W = [-0.03 -0.08 -0.11 -0.17 -0.13 -0.11 -0.11  0.15  0.01 -0.07  0.02  0.01]
W[0]	-0.03
W[8]	0.01
W[9]	-0.07
W[10]	0.02
W[11]	0.01
W[4]	-0.13
W[2]	-0.11
W[7]	0.15

A =
[[7 7 6 4 7 5 6 5 4 4 3 2]
 [5 3 6 5 5 5 5 5 5 4 5 5]
 [5 6 6 7 5 6 4 4 7 7 6 5]
 [7 6 6 3 8 4 6 6 3 3 2 1]
 [3 6 4 5 5 7 3 3 5 5 5 5]
 [8 2 7 4 6 2 8 8 5 5 3 2]
 [6 4 5 4 5 3 6 6 5 5 4 4]
 [4 6 5 7 4 6 4 4 7 7 6 5]
 [4 8 4 6 4 6 4 4 7 8 6 5]
 [3 6 4 6 3 6 3 3 6 6 7 6]
 [2 3 3 5 1 5 3 3 6 5 7 8]]
A[0,0]: 7
A[:, 4]: [7, 5, 5, 8, 5, 6, 5, 4, 4, 3, 1]
A[-7,2]: 4
A[8,-1]: 5
A[1]: [5, 3, 6, 5, 5, 5, 5, 5, 5, 4, 5, 5]
A[-5,-11]: 4
A[:, 0]: [7, 5, 5, 7, 3, 8, 6, 4, 4, 3, 2]
A[-3]: [4, 8, 4, 6, 4, 6, 4, 4, 7, 8, 6, 5]
A[5,-2]: 3
A[0,-1]: 2
A[1,-12]: 5
A[-10,9]: 4
A[-5,2]: 5
A[9,4]: 3
A[6,-4]: 5
A[-9,7]: 4
A[10,-7]: 5
A[-8,-4]: 3
A[3,2]: 6
A[0,-7]: 5
A[-5]: [6, 4, 5, 4, 5, 3, 6, 6, 5, 5, 4, 4]
A[5]: [8, 2, 7, 4, 6, 2, 8, 8, 5, 5, 3, 2]
A[-8]: [7, 6, 6, 3, 8, 4, 6, 6, 3, 3, 2, 1]
A[7,10]: 6
A[-6,-5]: 8
A[-10,8]: 5
A[2,-12]: 5
A[-5,11]: 4
A[7,-4]: 7
A[0,8]: 4
A[-4]: [4, 6, 5, 7, 4, 6, 4, 4, 7, 7, 6, 5]
A[2,-2]: 6

M =
[[-11.7, 44.1, 6.8, 36.2, 3.2, 44.6, -32.6, -34.8, 16.1, 15.4, 23.6, 4.8],
 [-36.5, 39.0, -32.4, 11.9, -30.2, 34.8, -38.6, -41.3, 3.6, 9.1, 20.8, 28.4],
 [-35.3, -7.5, -25.2, 20.9, -46.2, 7.0, -23.8, -22.0, 30.6, 26.5, 38.6, 44.7],
 [-28.0, -33.6, -25.7, 4.3, -59.3, -27.3, 1.6, 9.0, 38.3, 24.1, 39.6, 54.1],
 [18.5, 20.8, -35.6, -39.4, -5.4, -28.6, 28.5, 27.0, -17.9, -4.1, -38.9, -20.7],
 [-31.0, -17.2, -22.3, 18.3, -48.2, -3.7, -15.6, -12.1, 35.2, 27.4, 38.7, 45.7],
 [-29.2, -22.4, -23.9, 12.9, -50.9, -11.8, -9.7, -4.8, 35.9, 27.0, 37.6, 47.6],
 [17.4, 18.9, -37.2, -39.7, -6.6, -28.7, 28.0, 27.0, -18.5, -4.9, -38.6, -19.1]]
Rows and columns are counted from 0.
(0, 0) => -11.7
(5, 3) => 18.3
(6, 6) => -9.7
(7, 5) => -28.7
(3, 6) => 1.6
(7, 6) => 28.0
(4, 0) => 18.5
(2, 9) => 26.5
(4, 4) => -5.4
(1, 11) => 28.4
(2, 0) => -35.3
(4, 6) => 28.5
(5, 0) => -31.0
(7, 2) => -37.2
(6, 9) => 27.0
(1, 10) => 20.8
(4, 7) => 27.0
(3, 10) => 39.6
(7, 10) => -38.6
(5, 11) => 45.7
(1, 9) => 9.1
(3, 9) => 24.1
(2, 10) => 38.6
(1, 3) => 11.9
(2, 7) => -22.0
(7, 11) => -19.1
(1, 5) => 34.8
(1, 2) => -32.4
(4, 10) => -38.9
(0, 11) => 4.8
(0, 5) => 44.6
(1, 4) => -30.2

grid =
array([[ 0.136,  0.068,  0.041,  0.024],
       [ 0.207,  0.021,  0.018,  0.022],
       [-0.181, -0.050, -0.140,  0.099]])
grid[0, 0]: 0.136
grid[1, -1]: 0.022
grid[:, -4]: [0.136, 0.207, -0.181]
grid[0, 3]: 0.024
grid[1]: [0.207, 0.021, 0.018, 0.022]
grid[-2, 0]: 0.207
grid[:, 1]: [0.068, 0.021, -0.050]
grid[:, 3]: [0.024, 0.022, 0.099]
grid[-1, 1]: -0.050
grid[-1, -1]: 0.099

B =
[ 18.1   0.2 -13.3  11.9  29.9 -62.1  22.5 -44.3  18.0 -25.3 -13.1  23.1
  15.4]
B[0] -> 18.1
B[12] -> 15.4
B[1] -> 0.2
B[6] -> 22.5
B[3] -> 11.9
B[11] -> 23.1
B[4] -> 29.9
B[8] -> 18.0
B[2] -> -13.3
